Below is a small trained network, with its code and all its weights. Each question gives an input and a target symbol and asks what happens when units are switched off, that is, made to give their printed mean instead of their output.

import numpy as np


def w(rows, s, z=0):
    codes = np.array(rows[::2]) - 128.0
    scale = np.full(codes.shape[1], s)
    scale[-1] = z or s
    return codes * scale


def f(y):
    return np.maximum(y, 0)


def softmax(a):
    e = np.exp(a - a.max(-1, keepdims=True))
    return e / e.sum(-1, keepdims=True)


def log_softmax(a):
    a = a - a.max(-1, keepdims=True)
    return a - np.log(np.exp(a).sum(-1, keepdims=True))


def net(x, mask):
    ids = ['ΓΘΞΠΦεμσψω'.index(c) for c in x.split()]
    T = len(ids)
    res = E[ids] + P[:T]
    u = 0
    for l in range(2):
        q, k, v = (res @ M[l].T for M in (Q, K, V))
        z = softmax(np.where(np.tri(T) > 0, q @ k.T / 3**0.5, -1e9)) @ v
        res = res + np.where(mask[u], z, O[l][:, -1]) @ O[l][:, :-1]
        u += 1
        y = f(res @ A[l][:, :-1].T + A[l][:, -1])
        res = res + np.where(mask[u : u + 16], y, B[l][:, -1]) @ B[l][:, :-1]
        u += 16
    return log_softmax(res[-1] @ U[:, :-1].T + U[:, -1])


Q, K, V, O, A, B = {}, {}, {}, {}, {}, {}
E = w([
[145,82,135,80],'Γ',
[164,150,133,253],'Θ',
[157,112,169,151],'Ξ',
[192,18,75,140],'Π',
[110,203,184,172],'Φ',
[165,136,195,121],'ε',
[179,157,204,38],'μ',
[216,110,48,197],'σ',
[60,166,156,71],'ψ',
[50,84,94,165],'ω',
],0.0045)
P = w([
[196,191,64,114],'0',
[167,175,63,115],'1',
[143,168,82,109],'2',
[139,141,108,129],'3',
[124,122,131,134],'4',
[117,110,153,134],'5',
[101,89,168,140],'6',
[94,75,183,146],'7',
[82,58,210,152],'8',
[68,39,216,156],'9',
[72,38,234,168],'10',
[58,15,251,177],'11',
],0.0025)
Q[0] = w([
[68,137,192,182],'L0H1',
[30,145,159,147],'L0H1',
[2,149,169,98],'L0H1',
],0.0077)
K[0] = w([
[154,111,204,105],'L0H1',
[185,138,166,75],'L0H1',
[253,79,157,131],'L0H1',
],0.0081)
V[0] = w([
[159,27,253,179],'L0H1',
[166,73,196,162],'L0H1',
[147,211,126,188],'L0H1',
],0.0046)
O[0] = w([
[125,60,254,141,4],'L0H1',
[127,82,189,138,45],'L0H1',
[87,178,143,184,195],'L0H1',
],0.0048,0.00014)
A[0] = w([
[86,79,57,188,153],'L0N1',
[87,197,156,49,150],'L0N2',
[149,158,127,169,137],'L0N3',
[69,83,190,151,252],'L0N4',
[129,127,128,127,123],'L0N5',
[90,102,80,118,148],'L0N6',
[128,129,126,128,125],'L0N7',
[135,118,128,129,122],'L0N8',
[190,55,92,120,129],'L0N9',
[186,197,194,247,168],'L0N10',
[208,84,107,225,129],'L0N11',
[117,197,96,147,129],'L0N12',
[197,46,89,120,129],'L0N13',
[150,109,91,166,139],'L0N14',
[254,120,205,46,143],'L0N15',
[129,127,125,128,125],'L0N16',
],0.0084,0.0038)
B[0] = w([
[89,79,61,155,169],'L0N1',
[132,171,153,47,158],'L0N2',
[126,137,132,163,138],'L0N3',
[6,96,145,81,255],'L0N4',
[127,127,129,128,128],'L0N5',
[95,104,95,127,153],'L0N6',
[129,128,127,129,128],'L0N7',
[128,124,126,133,129],'L0N8',
[169,65,126,150,140],'L0N9',
[106,115,225,241,167],'L0N10',
[144,48,139,207,146],'L0N11',
[85,156,138,145,139],'L0N12',
[170,52,131,151,141],'L0N13',
[131,93,125,163,143],'L0N14',
[197,33,184,49,157],'L0N15',
[130,130,129,128,128],'L0N16',
],0.019,0.0049)
Q[1] = w([
[251,253,100,137],'L1H1',
[150,125,72,133],'L1H1',
[141,143,118,161],'L1H1',
],0.015)
K[1] = w([
[249,191,68,180],'L1H1',
[137,131,159,170],'L1H1',
[154,130,145,124],'L1H1',
],0.012)
V[1] = w([
[54,226,119,90],'L1H1',
[98,141,96,6],'L1H1',
[235,198,253,112],'L1H1',
],0.0072)
O[1] = w([
[179,214,204,157,157],'L1H1',
[226,148,181,113,172],'L1H1',
[15,31,254,107,3],'L1H1',
],0.0059,0.016)
A[1] = w([
[35,197,85,40,141],'L1N1',
[127,143,118,98,148],'L1N2',
[203,103,142,111,28],'L1N3',
[153,71,96,220,84],'L1N4',
[75,193,139,143,130],'L1N5',
[105,230,202,60,151],'L1N6',
[74,152,111,242,163],'L1N7',
[130,102,151,131,1],'L1N8',
[91,164,126,123,147],'L1N9',
[72,57,173,90,125],'L1N10',
[138,136,61,85,116],'L1N11',
[57,131,170,138,116],'L1N12',
[204,113,254,98,136],'L1N13',
[89,98,162,174,135],'L1N14',
[136,166,161,199,138],'L1N15',
[232,90,134,52,132],'L1N16',
],0.0087,0.0038)
B[1] = w([
[135,185,68,239,237],'L1N1',
[137,151,121,149,169],'L1N2',
[189,97,169,145,162],'L1N3',
[98,85,97,235,220],'L1N4',
[184,140,138,92,186],'L1N5',
[240,102,194,175,247],'L1N6',
[164,253,166,104,253],'L1N7',
[170,143,107,140,135],'L1N8',
[166,134,122,128,172],'L1N9',
[114,131,99,32,195],'L1N10',
[161,119,49,102,225],'L1N11',
[82,83,159,102,170],'L1N12',
[83,76,190,227,233],'L1N13',
[61,155,104,127,178],'L1N14',
[144,178,177,80,183],'L1N15',
[213,90,82,65,221],'L1N16',
],0.019,0.0062)
U = w([
[170,56,166,75,16],'Γ',
[60,191,165,159,3],'Θ',
[128,97,95,1,155],'Ξ',
[98,42,87,167,43],'Π',
[128,188,196,30,102],'Φ',
[51,113,142,92,235],'ε',
[83,72,177,98,195],'μ',
[87,167,52,137,160],'σ',
[107,88,200,224,113],'ψ',
[213,167,106,149,174],'ω',
],0.0033,0.0059)

Each question gives the input, a string of symbols that net reads in full, and the target symbol t.
The units are the heads (3 rows each of Q, K, V and O) and the neurons (one row each of A and B). Each row of codes is followed by its name. A weight is (code - 128) times the scale printed after its matrix; where a second scale follows, it is the last column's (O, A, B and U).
mask holds one flag per unit, layer by layer, with each layer's heads first. A switched-off unit (its flag False) gives its mean, the last column of its rows in O or B, instead of its output. The means were averaged over made-up inputs and are rounded, as every weight is.
A unit's drop is (log p(t) with every unit on - log p(t) with that unit switched off) / (log p(t) with every unit on - log p(t) with every unit switched off).
The circuit of an input: a set's keep is (log p(t) with only the set's units on - log p(t) with every unit switched off) / (log p(t) with every unit on - log p(t) with every unit switched off). Starting from the 12 units with the biggest drops (on a tie, the unit counted first), units are removed one at a time, each time the one whose removal leaves the highest keep (on an exact tie, the one counted first), for as long as the keep stays at least 0.8.
units of the circuit, in order: the units of the circuit, biggest drop first
most important unit: the unit with the biggest drop
k most important neurons: the k neurons with the biggest drops, biggest first
top k neurons in layer l: the k neurons of layer l with the biggest drops, biggest first
input ω Γ ω ω ω μ ψ Γ ψ Γ Θ, target ψ: units of the circuit, in order : L1N4; L0N10
input Φ Γ ψ Π ψ Φ, target ψ: units of the circuit, in order : L1H1; L1N13; L0N2; L0N10
input Ξ ψ μ, target ψ: units of the circuit, in order : L1N13; L1H1; L0N2; L0N1
input ψ Φ ψ, target ψ: 3 most important neurons : L0N2; L0N1; L1N13
input Γ Π ω ω Θ Φ ψ ψ Ξ, target ψ: 2 most important neurons : L1N13; L0N2
input ψ ψ Π, target ψ: top 4 neurons in layer 0 : L0N2; L0N11; L0N13; L0N9
input μ Γ Φ ψ ψ Φ, target ψ: 3 most important neurons : L1N13; L0N2; L0N1
input ω ω ψ Θ ε, target ψ: 3 most important neurons : L1N13; L0N1; L0N10
input σ Φ ψ Θ, target ψ: most important unit : L1H1
input Γ ψ ε, target ψ: 4 most important neurons : L1N13; L0N2; L0N10; L0N1
input ψ σ Φ ψ Ξ σ ω μ Ξ Φ ε, target ε: 2 most important neurons : L0N4; L0N15
input Φ Π ω ω ω μ, target Γ: 3 most important neurons : L0N15; L1N16; L1N1
input ω Θ ω ε ω Ξ Γ Π, target Π: top 2 neurons in layer 1 : L1N4; L1N7
input ω ψ Φ ψ σ ω, target σ: 3 most important neurons : L1N6; L0N4; L0N1
input ω Ξ Γ Π ψ, target ψ: 4 most important neurons : L0N4; L0N1; L0N2; L1N13
input ψ ε ψ Π ω ε ω Φ, target Φ: top 2 neurons in layer 0 : L0N10; L0N15
input ω Θ Ξ ω ψ μ Π Ξ, target ε: top 3 neurons in layer 0 : L0N15; L0N4; L0N10
input μ ψ Π Γ Γ Φ, target Φ: 2 most important neurons : L0N10; L0N4
input ω ω ω, target σ: top 2 neurons in layer 1 : L1N6; L1N16
input Γ ψ Θ Φ Φ Ξ μ, target μ: top 2 neurons in layer 0 : L0N15; L0N4
input Ξ ε μ ψ ω Ξ Φ Γ Φ Θ Γ μ, target μ: most important unit : L1N13
input Φ ψ ψ ω Φ μ Π ψ Π, target ψ: top 2 neurons in layer 0 : L0N4; L0N11
input ω ψ Θ Θ Θ, target Θ: top 2 neurons in layer 0 : L0N10; L0N11
